Below are the code and all the weights of a small trained network. Each question names an input and a target symbol and asks about switching units off, where a switched-off unit gives its printed mean instead of its output.

import numpy as np


def w(rows, s, z=0):
    codes = np.array(rows[::2]) - 128.0
    scale = np.full(codes.shape[1], s)
    scale[-1] = z or s
    return codes * scale


def f(y):
    return np.maximum(y, 0)


def softmax(a):
    e = np.exp(a - a.max(-1, keepdims=True))
    return e / e.sum(-1, keepdims=True)


def log_softmax(a):
    a = a - a.max(-1, keepdims=True)
    return a - np.log(np.exp(a).sum(-1, keepdims=True))


def net(x, mask):
    ids = ['ΔΦΨΩβγεζηθμξπστ'.index(c) for c in x.split()]
    T = len(ids)
    res = E[ids] + P[:T]
    u = 0
    for l in range(3):
        r = res
        for j in range(2):
            rows = slice(2 * j, 2 * j + 2)
            q, k, v = (r @ M[l][rows].T for M in (Q, K, V))
            z = softmax(np.where(np.tri(T) > 0, q @ k.T / 2**0.5, -1e9)) @ v
            o = O[l][rows]
            res = res + np.where(mask[u + j], z, o[:, -1]) @ o[:, :-1]
        u += 2
        y = f(res @ A[l][:, :-1].T + A[l][:, -1])
        res = res + np.where(mask[u : u + 4], y, B[l][:, -1]) @ B[l][:, :-1]
        u += 4
    return log_softmax(res[-1] @ U[:, :-1].T + U[:, -1])


Q, K, V, O, A, B = {}, {}, {}, {}, {}, {}
E = w([
[122,203,189,147,163,161,159,68,40,111,91,152],'Δ',
[163,170,61,190,127,188,85,108,135,114,122,101],'Φ',
[120,163,64,162,106,158,114,91,142,132,125,91],'Ψ',
[107,160,73,180,91,166,119,104,126,70,149,68],'Ω',
[148,132,125,76,96,111,172,192,154,96,125,148],'β',
[115,140,63,146,116,150,125,142,102,142,134,42],'γ',
[122,157,198,140,177,152,125,107,51,144,103,168],'ε',
[142,144,107,107,118,125,164,164,150,110,132,201],'ζ',
[96,127,119,70,150,128,138,205,115,156,120,175],'η',
[92,127,165,137,194,155,118,113,2,184,125,156],'θ',
[176,157,61,106,124,152,83,124,105,154,135,67],'μ',
[73,144,134,126,134,140,112,181,158,87,152,194],'ξ',
[143,132,177,147,179,61,136,124,142,130,153,120],'π',
[207,157,62,101,134,152,63,113,88,58,148,76],'σ',
[160,109,133,135,177,194,135,168,163,67,173,145],'τ',
],0.0098)
P = w([
[133,197,123,210,76,158,199,222,48,131,22,123],'0',
[117,193,120,191,64,143,116,157,54,153,149,139],'1',
[106,178,132,163,73,142,112,134,78,145,136,141],'2',
[105,159,135,147,97,142,102,122,94,140,136,140],'3',
[101,156,123,126,113,134,93,108,111,135,145,138],'4',
[97,139,111,117,135,135,97,95,117,125,149,140],'5',
[91,130,104,108,155,129,94,86,128,117,146,139],'6',
[89,124,88,95,179,125,94,77,137,111,148,131],'7',
[80,115,85,82,205,124,92,60,145,97,150,131],'8',
[84,99,77,67,222,120,89,58,143,92,148,124],'9',
[89,85,54,61,254,120,107,49,149,85,149,124],'10',
],0.0052)
Q[0] = w([
[165,79,158,159,104,158,83,36,106,148,74,17],'0.h1',
[153,54,151,137,113,197,156,121,158,165,76,120],'0.h1',
[156,188,1,150,101,123,135,163,128,122,155,135],'0.h2',
[157,75,122,146,101,166,122,112,119,128,101,10],'0.h2',
],0.035)
K[0] = w([
[98,175,154,201,3,130,124,187,82,186,91,139],'0.h1',
[186,138,140,140,66,195,136,174,117,168,190,151],'0.h1',
[77,99,60,134,246,128,149,186,112,53,44,140],'0.h2',
[186,174,132,165,6,140,170,185,60,67,54,86],'0.h2',
],0.027)
V[0] = w([
[198,95,196,186,165,204,107,178,147,51,187,95],'0.h1',
[189,153,106,42,115,161,26,157,50,74,120,167],'0.h1',
[127,139,152,21,66,104,215,73,62,45,165,105],'0.h2',
[248,171,126,157,149,126,160,42,175,217,91,229],'0.h2',
],0.013)
O[0] = w([
[198,103,140,117,151,165,254,96,86,106,239,132,229],'0.h1',
[98,109,109,102,171,78,160,107,72,22,121,70,150],'0.h1',
[124,78,93,114,113,119,132,173,136,108,181,154,4],'0.h2',
[222,66,114,152,118,90,92,55,99,142,45,172,141],'0.h2',
],0.0064,0.0018)
A[0] = w([
[96,2,218,118,77,156,161,116,210,133,94,97,11],'0.n1',
[90,12,171,97,58,167,132,94,158,141,91,96,4],'0.n2',
[129,113,132,71,81,153,135,173,201,159,141,205,43],'0.n3',
[101,88,133,103,58,142,108,90,147,167,121,114,76],'0.n4',
],0.017,0.0039)
B[0] = w([
[120,142,49,38,76,124,138,113,104,128,85,136,128],'0.n1',
[160,99,34,132,51,210,203,201,26,39,128,15,128],'0.n2',
[250,207,144,106,253,238,130,231,172,89,87,153,252],'0.n3',
[194,152,101,148,172,190,130,156,157,57,105,126,162],'0.n4',
],0.0056,0.0014)
Q[1] = w([
[141,147,98,156,113,155,106,114,126,137,147,81],'1.h1',
[149,141,128,140,141,143,123,131,155,140,135,96],'1.h1',
[134,189,253,137,243,58,173,139,106,166,179,159],'1.h2',
[130,147,105,105,193,181,126,94,100,114,141,168],'1.h2',
],0.037)
K[1] = w([
[135,136,135,174,97,124,161,168,108,117,101,117],'1.h1',
[139,124,159,162,116,89,146,148,137,127,126,121],'1.h1',
[152,124,241,205,134,3,156,194,141,148,166,150],'1.h2',
[92,102,158,58,182,128,70,87,156,162,118,137],'1.h2',
],0.034)
V[1] = w([
[162,153,4,61,68,221,163,178,72,143,71,57],'1.h1',
[254,116,160,39,110,1,79,187,147,231,184,12],'1.h1',
[152,124,114,120,118,138,117,145,78,154,119,41],'1.h2',
[98,124,57,151,30,226,112,164,61,148,125,177],'1.h2',
],0.009)
O[1] = w([
[123,200,156,121,52,119,97,235,44,156,153,177,215],'1.h1',
[156,193,184,3,98,145,33,106,147,116,179,99,4],'1.h1',
[112,139,125,69,117,123,129,81,140,172,135,120,171],'1.h2',
[107,48,121,95,157,155,118,111,168,96,125,59,75],'1.h2',
],0.0048,0.0028)
A[1] = w([
[180,3,76,105,66,74,158,172,189,130,96,177,9],'1.n1',
[64,117,124,34,56,87,124,112,172,121,131,239,84],'1.n2',
[131,103,137,96,111,104,70,8,210,145,139,37,116],'1.n3',
[122,95,108,63,94,150,69,4,211,127,143,48,2],'1.n4',
],0.015,0.002)
B[1] = w([
[179,60,100,169,99,103,102,140,94,35,105,227,154],'1.n1',
[77,65,153,68,91,180,53,147,85,119,176,111,149],'1.n2',
[121,19,254,101,129,108,42,174,153,60,159,56,253],'1.n3',
[142,149,38,146,141,253,240,146,80,182,50,154,225],'1.n4',
],0.0089,0.0051)
Q[2] = w([
[191,130,211,162,182,192,100,104,109,136,138,112],'2.h1',
[98,88,252,75,160,103,150,173,140,100,142,206],'2.h1',
[150,143,20,147,74,167,96,78,155,167,139,21],'2.h2',
[108,133,191,116,160,119,106,105,155,149,129,134],'2.h2',
],0.034)
K[2] = w([
[194,103,208,161,79,93,89,56,154,200,144,106],'2.h1',
[88,93,106,119,197,109,60,36,195,116,252,177],'2.h1',
[183,128,52,152,55,239,196,217,100,122,55,87],'2.h2',
[143,110,145,115,129,156,81,65,187,131,178,94],'2.h2',
],0.03)
V[2] = w([
[206,112,105,55,157,35,140,150,39,164,112,75],'2.h1',
[83,75,135,88,180,176,140,163,128,247,111,117],'2.h1',
[148,121,118,166,167,187,137,69,101,104,192,95],'2.h2',
[141,129,173,77,129,103,210,197,168,110,125,179],'2.h2',
],0.016)
O[2] = w([
[153,166,186,1,69,85,133,49,128,50,86,146,194],'2.h1',
[178,140,89,120,151,9,111,187,79,115,120,92,3],'2.h1',
[117,156,154,181,176,142,99,119,92,20,106,140,157],'2.h2',
[45,73,108,83,166,79,138,53,191,141,158,162,202],'2.h2',
],0.0056,0.004)
A[2] = w([
[154,184,143,167,92,2,96,131,199,117,152,62,126],'2.n1',
[171,173,73,149,83,36,108,51,163,116,108,56,3],'2.n2',
[155,136,49,174,102,76,98,73,146,159,116,44,50],'2.n3',
[150,204,105,158,118,42,150,76,197,170,185,99,62],'2.n4',
],0.019,0.004)
B[2] = w([
[49,170,2,139,201,89,162,71,124,75,86,148,254],'2.n1',
[132,84,173,229,4,93,173,169,189,160,124,49,195],'2.n2',
[166,132,171,45,224,157,143,80,194,74,143,193,217],'2.n3',
[152,77,190,89,49,177,144,188,17,186,115,151,199],'2.n4',
],0.0095,0.0051)
U = w([
[140,186,215,192,151,90,130,72,1,229,62,168,253],'Δ',
[88,150,120,176,191,86,60,28,98,122,93,109,168],'Φ',
[168,48,243,154,160,66,92,116,177,147,144,81,197],'Ψ',
[136,123,101,142,133,113,172,140,171,103,100,120,37],'Ω',
[107,107,125,76,129,115,181,179,149,113,105,144,34],'β',
[127,161,111,116,71,123,113,143,153,133,131,72,160],'γ',
[136,120,64,123,123,169,117,57,152,188,141,80,125],'ε',
[168,56,70,144,82,117,95,155,131,67,123,206,61],'ζ',
[87,154,42,67,129,131,127,184,111,129,111,114,99],'η',
[128,116,61,120,116,189,115,158,105,98,92,86,67],'θ',
[129,102,80,53,93,129,60,159,99,140,171,111,136],'μ',
[72,131,103,175,130,133,115,216,154,146,181,107,129],'ξ',
[194,214,107,92,150,150,91,188,220,130,102,178,213],'π',
[100,167,145,68,115,145,130,106,114,80,146,123,37],'σ',
[179,123,127,120,168,150,248,106,95,116,237,126,48],'τ',
],0.0062,0.0053)

Each question gives the input, a string of symbols that net reads in full, and the target symbol t.
The units are the heads (2 rows each of Q, K, V and O) and the neurons (one row each of A and B). Each row of codes is followed by its name. A weight is (code - 128) times the scale printed after its matrix; where a second scale follows, it is the last column's (O, A, B and U).
mask holds one flag per unit, layer by layer, with each layer's heads first. A switched-off unit (its flag False) gives its mean, the last column of its rows in O or B, instead of its output. The means were averaged over made-up inputs and are rounded, as every weight is.
A unit's drop is (log p(t) with every unit on - log p(t) with that unit switched off) / (log p(t) with every unit on - log p(t) with every unit switched off).
The circuit of an input: a set's keep is (log p(t) with only the set's units on - log p(t) with every unit switched off) / (log p(t) with every unit on - log p(t) with every unit switched off). Starting from the 12 units with the biggest drops (on a tie, the unit counted first), units are removed one at a time, each time the one whose removal leaves the highest keep (on an exact tie, the one counted first), for as long as the keep stays at least 0.8.
units of the circuit, in order: the units of the circuit, biggest drop first
k most important neurons: the k neurons with the biggest drops, biggest first
k most important neurons of layer l: the k neurons of layer l with the biggest drops, biggest first
drop when u is switched off: that unit's drop, to one decimal
input β μ π σ ζ μ π π τ μ, target μ: 2 most important neurons -> (2.n4, 0.n3)
input μ π π, target Φ: 3 most important neurons -> (1.n3, 2.n1, 1.n1)
input π ξ β, target π: units of the circuit, in order -> (0.n3, 0.h1)
input Ω θ π μ σ Ψ Ψ Ψ ζ, target ζ: units of the circuit, in order -> (0.h2, 1.n1)
input Ψ Δ μ Ψ ζ, target μ: 2 most important neurons -> (1.n2, 1.n4)
input π π ζ Δ Δ π π Ω, target θ: units of the circuit, in order -> (1.n4, 1.h1, 2.h2, 1.h2)
input ξ π Φ Ψ, target τ: 2 most important neurons of layer 2 -> (2.n3, 2.n4)
input ξ τ τ Φ β μ, target τ: 2 most important neurons -> (2.n3, 1.n3)
input π σ τ ζ Φ, target θ: units of the circuit, in order -> (1.n4, 1.h1, 1.h2, 2.h2)
input ε Ψ ζ, target ζ: units of the circuit, in order -> (1.n1, 0.h2)
input θ τ ζ π τ π π π, target Ψ: units of the circuit, in order -> (1.h1, 1.n3)
input π Ψ β π π σ Ψ π π σ, target θ: 2 most important neurons -> (1.n4, 1.n3)
input π Ω σ π π σ π Ψ γ, target θ: units of the circuit, in order -> (1.n4, 1.h1, 2.h2, 1.h2)
input τ ζ γ Ω ζ π ζ Δ β, target ζ: units of the circuit, in order -> (1.n1, 0.h2)
input μ η ζ τ π Φ γ, target γ: 2 most important neurons -> (1.n3, 2.n2)
input ξ τ τ β, target τ: units of the circuit, in order -> (0.h1)
input π ζ μ, target θ: 2 most important neurons of layer 1 -> (1.n3, 1.n4)
input Ψ π π π π γ γ ε Ψ, target π: most important neuron -> (1.n3)
input η π π, target Φ: 2 most important neurons -> (2.n1, 1.n3)
input ξ τ Ψ π ζ π ζ Ψ η, target η: 3 most important neurons -> (1.n2, 1.n1, 2.n2)
input ζ Φ ζ η ζ π γ Ω μ ζ Ψ, target ε: most important neuron -> (1.n1)
input Ψ ζ ζ ξ ζ Δ π η μ, target π: 2 most important neurons -> (2.n3, 1.n3)
input ε ζ β π π σ, target Ψ: 2 most important neurons -> (2.n2, 2.n3)
input Ψ τ Φ, target π: 2 most important neurons -> (2.n3, 1.n3)
input π ζ μ π σ ζ η Ψ π, target Ψ: 2 most important neurons -> (1.n3, 1.n4)
input ζ π Δ π ζ μ β γ, target ε: 2 most important neurons of layer 1 -> (1.n1, 1.n3)
input μ π θ ζ Ψ, target γ: most important neuron -> (2.n2)
input ε Δ ζ η π β ζ π ζ, target π: drop when 0.n2 is switched off -> 0.0
input π σ ζ, target σ: drop when 0.h1 is switched off -> 0.8
input ε π π γ, target Ψ: drop when 2.n2 is switched off -> 0.6
